Where the symbols take the items:
te: j693->j983, j302->j85, j887->j920, j111->j411, j95->j887, j463->j19, j411->j765, j567->j765, j208->j452, j85->j613, j19->j643, j258->j832, j318->j418, j199->j728, j87->j411, j221->j832, j545->j704, j983->j861, j152->j95, j348->j318, j418->j260, j566->j634, j634->j545, j782->j880, j537->j102, j952->j693, j573->j225, j914->j782, j704->j573, j452->j836, j396->j403, j164->j366, j809->j396, j883->j233, j34->j391, j972->j34, j464->j643, j861->j408, j643->j469, j794->j972, j832->j907, j397->j152, j233->j469, j469->j19, j260->j366, j920->j914, j16->j111, j225->j537, j391->j537, j761->j907, j323->j452, j403->j221, j366->j463, j907->j765, j880->j258, j728->j348, j765->j880, j613->j111, j852->j164, j717->j852, j597->j717, j408->j302, j836->j861, j102->j836
fe: j693->j302, j302->j567, j887->j397, j111->j887, j95->j952, j463->j323, j411->j832, j567->j761, j208->j545, j85->j16, j19->j34, j258->j782, j318->j883, j199->j418, j87->j258, j221->j880, j545->j693, j983->j85, j152->j411, j348->j464, j418->j233, j566->j573, j634->j225, j782->j164, j537->j613, j952->j396, j573->j836, j914->j832, j704->j102, j452->j704, j396->j411, j164->j643, j809->j111, j883->j34, j34->j463, j972->j208, j464->j704, j861->j613, j643->j469, j794->j208, j832->j597, j397->j258, j233->j391, j469->j348, j260->j418, j920->j717, j16->j613, j225->j693, j391->j634, j761->j152, j323->j318, j403->j765, j366->j469, j907->j809, j880->j914, j728->j260, j765->j567, j613->j95, j852->j782, j717->j463, j597->j366, j408->j111, j836->j408, j102->j861

In the rows, 497 stands for zero.

The rows follow the links: the fewer symbols apart two items are, the more alike their rows tend to be.

Each row is also shifted at random along 3 hidden directions that mean nothing.

Some items, each with a row of numbers:
j95: [635,568,460,602,368,488,513,542,612,592,479,443,568,393,515,452,520,624,483,533,428,396,549,578,448,652,285,442,590,369,440,570,620,497,473,522,474,365,655,430,456,478,475,421,333,395,688,497,604,438,398,574,672,437,456,627,593,395,537,375,515,493,466,408,395,457,563,568,486]
j87: [526,501,409,559,646,582,505,631,350,495,343,496,463,577,626,347,396,388,760,477,486,596,500,522,566,379,654,628,540,641,585,482,489,475,554,534,488,721,463,447,419,508,509,479,598,508,379,484,632,494,394,498,417,370,565,370,539,419,365,561,419,597,381,634,598,554,317,524,569]
j613: [686,475,484,575,444,396,511,483,498,579,651,405,520,540,562,563,636,493,547,555,315,538,501,403,414,584,474,644,474,458,518,533,505,426,584,459,509,566,322,613,481,425,435,575,524,422,480,506,537,570,507,274,378,529,544,498,543,426,636,611,544,412,391,670,575,462,468,477,492]
j408: [594,469,540,519,500,458,489,414,443,452,616,425,654,507,374,483,538,629,428,385,382,551,561,567,583,562,546,544,359,504,529,558,599,598,593,446,426,464,576,559,553,411,468,432,454,436,490,384,580,487,373,398,561,415,588,482,444,440,439,481,442,533,549,497,565,439,442,580,437]
j883: [583,417,511,500,519,444,514,505,509,551,479,513,399,474,447,583,410,484,551,454,518,516,438,456,626,386,585,519,507,664,447,467,566,399,428,476,323,560,497,567,480,457,543,585,624,597,430,554,483,461,408,381,495,572,459,561,568,588,452,570,415,520,519,518,542,550,402,571,623]
j728: [475,379,550,419,378,641,423,481,657,419,575,550,577,499,582,431,418,453,229,588,638,255,633,430,433,636,479,320,668,345,294,556,443,360,538,588,693,575,226,493,531,443,458,562,527,502,833,498,317,634,658,667,577,535,409,419,646,528,570,474,481,651,489,380,403,506,770,431,548]
j348: [540,351,483,398,555,589,457,490,577,458,498,623,522,451,414,511,460,516,400,453,554,335,499,558,558,597,424,454,448,498,398,610,524,487,450,506,690,507,487,549,430,504,557,493,474,505,533,566,461,621,499,554,518,514,474,546,634,572,449,443,486,529,509,405,482,479,537,481,613]
j832: [371,599,463,540,528,668,400,561,503,410,450,463,602,516,574,357,338,451,437,581,608,525,616,477,515,435,655,378,697,499,475,425,502,398,619,627,494,585,479,422,566,523,425,477,471,450,635,389,471,377,413,678,600,428,544,363,527,458,474,400,357,638,464,483,352,534,609,389,486]
j643: [444,416,456,456,601,563,376,501,472,457,521,585,481,473,494,554,546,384,529,528,550,415,436,546,394,491,559,476,449,525,437,620,462,376,454,454,673,552,530,599,444,585,586,525,420,503,442,549,430,572,490,510,522,538,466,490,612,527,504,436,452,502,486,513,490,356,433,448,552]
j397: [559,572,409,616,420,603,476,607,523,526,413,485,550,426,604,373,443,547,523,527,459,423,602,572,510,539,442,397,652,443,492,541,531,434,534,577,498,455,581,374,449,493,479,421,444,405,614,522,584,452,370,615,676,337,467,528,592,373,501,352,401,584,399,420,411,480,498,511,579]
j634: [413,500,430,532,402,248,550,512,548,621,381,595,302,508,503,645,691,429,582,630,433,478,415,441,478,606,250,647,412,411,670,458,406,559,450,466,480,432,354,451,469,504,595,621,550,539,336,629,470,581,705,307,246,693,535,575,321,586,643,624,700,260,424,575,534,619,578,317,469]
j717: [432,603,597,477,482,578,521,448,426,432,587,373,503,464,469,422,453,547,535,380,529,611,354,461,527,292,563,375,512,591,494,462,436,551,454,372,378,436,729,413,486,569,506,453,508,491,347,532,560,514,418,506,584,412,448,542,428,547,436,459,426,530,523,449,446,529,443,569,382]
j221: [357,536,448,528,563,609,381,538,513,432,445,509,552,546,539,425,356,411,435,618,611,519,608,458,495,512,664,445,655,474,480,405,497,412,648,657,545,657,368,491,568,508,392,530,521,492,636,338,411,389,476,677,514,487,568,333,531,471,491,439,379,622,486,535,418,502,652,341,514]
j836: [554,517,461,508,443,421,494,414,555,452,540,571,649,358,146,615,567,715,244,413,437,465,622,686,712,700,266,470,320,401,610,545,683,718,507,559,470,178,743,441,515,356,514,412,321,363,563,404,527,425,336,475,577,441,575,599,381,623,430,335,445,458,605,294,416,456,504,478,498]
j111: [705,491,527,582,505,509,531,517,447,539,561,381,580,532,569,406,504,593,586,410,354,553,523,525,483,508,542,586,508,512,472,575,602,491,561,462,397,564,541,525,493,467,447,435,500,434,525,441,650,455,331,431,605,374,543,539,569,344,445,498,425,582,458,610,560,443,423,644,475]
j225: [305,436,481,583,332,472,281,529,405,515,413,518,486,570,775,428,618,358,513,602,543,427,546,494,413,488,624,517,632,357,512,502,352,387,516,469,401,578,274,498,600,422,599,607,661,603,621,443,388,512,709,458,567,547,445,356,445,354,628,584,488,582,547,571,602,480,608,407,402]
j258: [363,503,416,598,413,698,307,598,408,398,474,522,568,596,799,357,424,278,470,710,622,439,690,418,395,464,737,367,849,421,435,468,340,222,718,654,598,731,184,440,565,507,430,583,567,486,744,439,347,468,498,653,566,361,466,236,636,340,603,423,325,739,336,526,426,468,600,308,564]
j418: [583,441,531,439,481,530,464,429,696,433,506,513,549,422,337,467,328,655,288,440,641,349,539,505,652,656,366,384,565,531,372,499,629,569,396,569,469,427,630,471,525,423,489,489,492,460,703,459,456,553,494,587,614,502,403,623,603,683,417,474,520,577,595,277,379,620,694,583,523]
j19: [467,459,529,472,498,500,427,464,472,530,558,564,443,481,527,654,507,387,517,540,556,438,440,445,421,391,584,435,511,507,412,565,441,306,462,453,544,512,459,630,471,599,556,546,472,542,437,591,391,504,488,498,485,610,445,544,638,554,563,456,434,441,467,520,494,351,405,449,549]
j887: [610,535,505,564,465,611,558,629,376,545,449,374,496,551,692,322,497,492,704,418,388,569,424,564,483,349,603,522,573,562,509,537,457,446,454,408,410,590,526,401,397,505,550,454,590,489,419,625,662,556,424,448,552,343,483,508,524,296,493,529,439,571,381,603,615,499,340,655,490]
j920: [463,616,537,551,405,579,510,522,446,477,527,372,503,475,565,414,448,521,542,463,518,572,450,450,497,369,521,379,627,510,526,459,436,488,502,424,418,455,616,369,464,512,490,441,506,418,413,561,569,513,414,515,574,363,463,499,474,448,509,426,412,552,420,466,420,551,484,558,427]
j573: [365,441,486,551,491,529,335,534,352,419,373,530,540,534,540,368,530,513,552,357,508,510,504,735,634,461,627,566,432,476,591,552,469,671,443,411,314,496,637,416,555,408,687,426,604,574,478,426,543,488,501,459,655,415,491,421,337,435,387,493,398,622,649,438,653,513,383,608,426]

Start here and follow the symbols in turn, left to right. Where do you end up?
Answer with the item's name.
[592,404,473,491,529,406,488,500,512,553,449,560,389,474,481,587,438,459,581,488,524,492,403,430,612,477,522,567,483,647,481,470,538,461,429,417,397,596,472,583,455,493,571,600,646,570,393,590,467,566,481,332,414,600,469,589,575,628,476,616,498,484,463,555,574,596,456,542,592]
fe fe: j634
[580,486,522,489,521,377,425,387,455,458,630,425,577,531,477,520,609,563,476,489,406,519,497,449,429,574,483,611,424,467,510,523,522,577,569,428,483,525,517,652,566,457,461,549,472,455,503,366,525,501,521,394,477,484,508,498,475,459,493,585,595,460,563,576,559,452,520,544,397]
fe fe: j16
[344,409,485,482,353,575,370,520,436,460,512,651,609,556,635,487,625,374,347,554,517,366,679,600,468,554,558,417,511,315,505,581,332,416,539,528,630,432,288,467,542,397,571,499,526,563,658,534,341,498,615,529,546,474,467,320,432,391,562,402,398,574,490,414,552,360,492,371,518]
fe te: j836
[478,605,523,475,352,467,490,392,629,505,611,513,533,293,321,654,457,622,237,526,588,410,505,460,520,506,368,254,570,447,421,463,563,438,451,542,452,194,735,504,521,541,487,455,288,440,610,524,390,436,393,584,648,596,435,672,545,655,579,281,397,449,581,268,238,415,609,476,515]
te fe: j34
[435,420,576,412,460,608,489,548,274,425,524,525,561,643,671,416,500,429,526,319,456,562,597,633,509,259,837,494,433,567,535,525,364,481,515,445,419,535,366,479,530,403,552,489,666,649,425,525,469,467,532,473,565,342,474,259,380,310,398,526,356,669,528,481,711,367,199,662,525]
fe fe te: j836
[666,532,538,520,584,381,468,380,482,485,595,381,538,501,399,527,553,640,530,430,392,538,426,477,495,592,452,630,400,547,500,505,631,633,503,465,407,489,647,650,526,490,440,490,433,392,464,366,633,494,419,370,512,440,539,565,521,497,464,580,561,454,572,571,540,488,469,620,403]
fe te: j111
[566,446,558,383,457,475,674,492,481,539,535,535,484,460,364,617,464,543,427,349,429,575,479,493,583,363,478,448,385,579,512,500,504,538,427,430,445,362,532,450,412,471,537,481,527,533,334,654,491,525,426,400,417,553,523,567,388,605,461,484,429,455,495,398,524,486,336,582,566]
te te: j836
[474,478,601,420,638,569,563,456,423,436,562,425,429,475,433,471,450,510,604,313,554,593,253,465,515,306,600,445,425,658,463,524,469,570,364,301,482,533,718,521,442,604,583,463,529,506,268,613,575,612,439,493,513,503,466,561,495,595,375,543,472,510,555,479,536,542,432,613,415]
fe te: j19
[377,445,492,462,651,610,454,582,410,466,399,462,539,620,625,330,346,401,615,479,545,612,551,497,462,370,809,524,564,551,461,440,475,435,562,587,447,738,379,515,614,542,463,426,565,600,567,351,444,354,487,679,571,495,572,334,470,390,418,556,402,648,563,651,550,490,529,466,454]
fe fe te: j765
[581,530,442,537,632,485,671,606,556,587,360,451,461,473,447,396,406,579,655,449,388,613,441,565,576,523,417,605,406,560,581,498,664,579,479,529,484,510,615,414,435,545,478,356,406,450,375,498,688,384,361,550,459,471,666,573,476,476,389,481,531,443,451,598,489,590,463,531,531]
te te te: j258
[508,502,405,577,379,297,411,479,617,597,449,589,413,441,467,668,531,492,432,637,541,405,522,438,559,611,385,509,573,462,511,452,533,442,474,559,353,427,436,543,543,467,552,626,497,511,536,497,384,482,530,363,459,651,444,618,527,594,606,493,525,397,511,498,429,570,598,392,554]
te te te: j836
[664,468,530,577,474,447,479,425,446,514,653,382,544,577,638,508,581,462,556,558,366,523,512,369,372,534,571,590,538,474,441,512,510,379,627,463,493,644,316,662,504,457,424,573,547,455,513,455,525,515,521,359,448,473,506,460,566,373,587,598,494,475,398,668,578,413,489,502,484]
te te te: j765
[590,408,527,405,534,517,567,444,676,447,526,489,479,425,290,499,387,611,420,404,567,415,441,473,595,599,314,459,448,568,428,479,571,639,373,463,529,442,568,457,468,479,494,518,497,464,498,556,537,631,537,516,465,539,438,610,545,705,441,520,557,464,513,355,448,661,620,564,492]
te te: j463
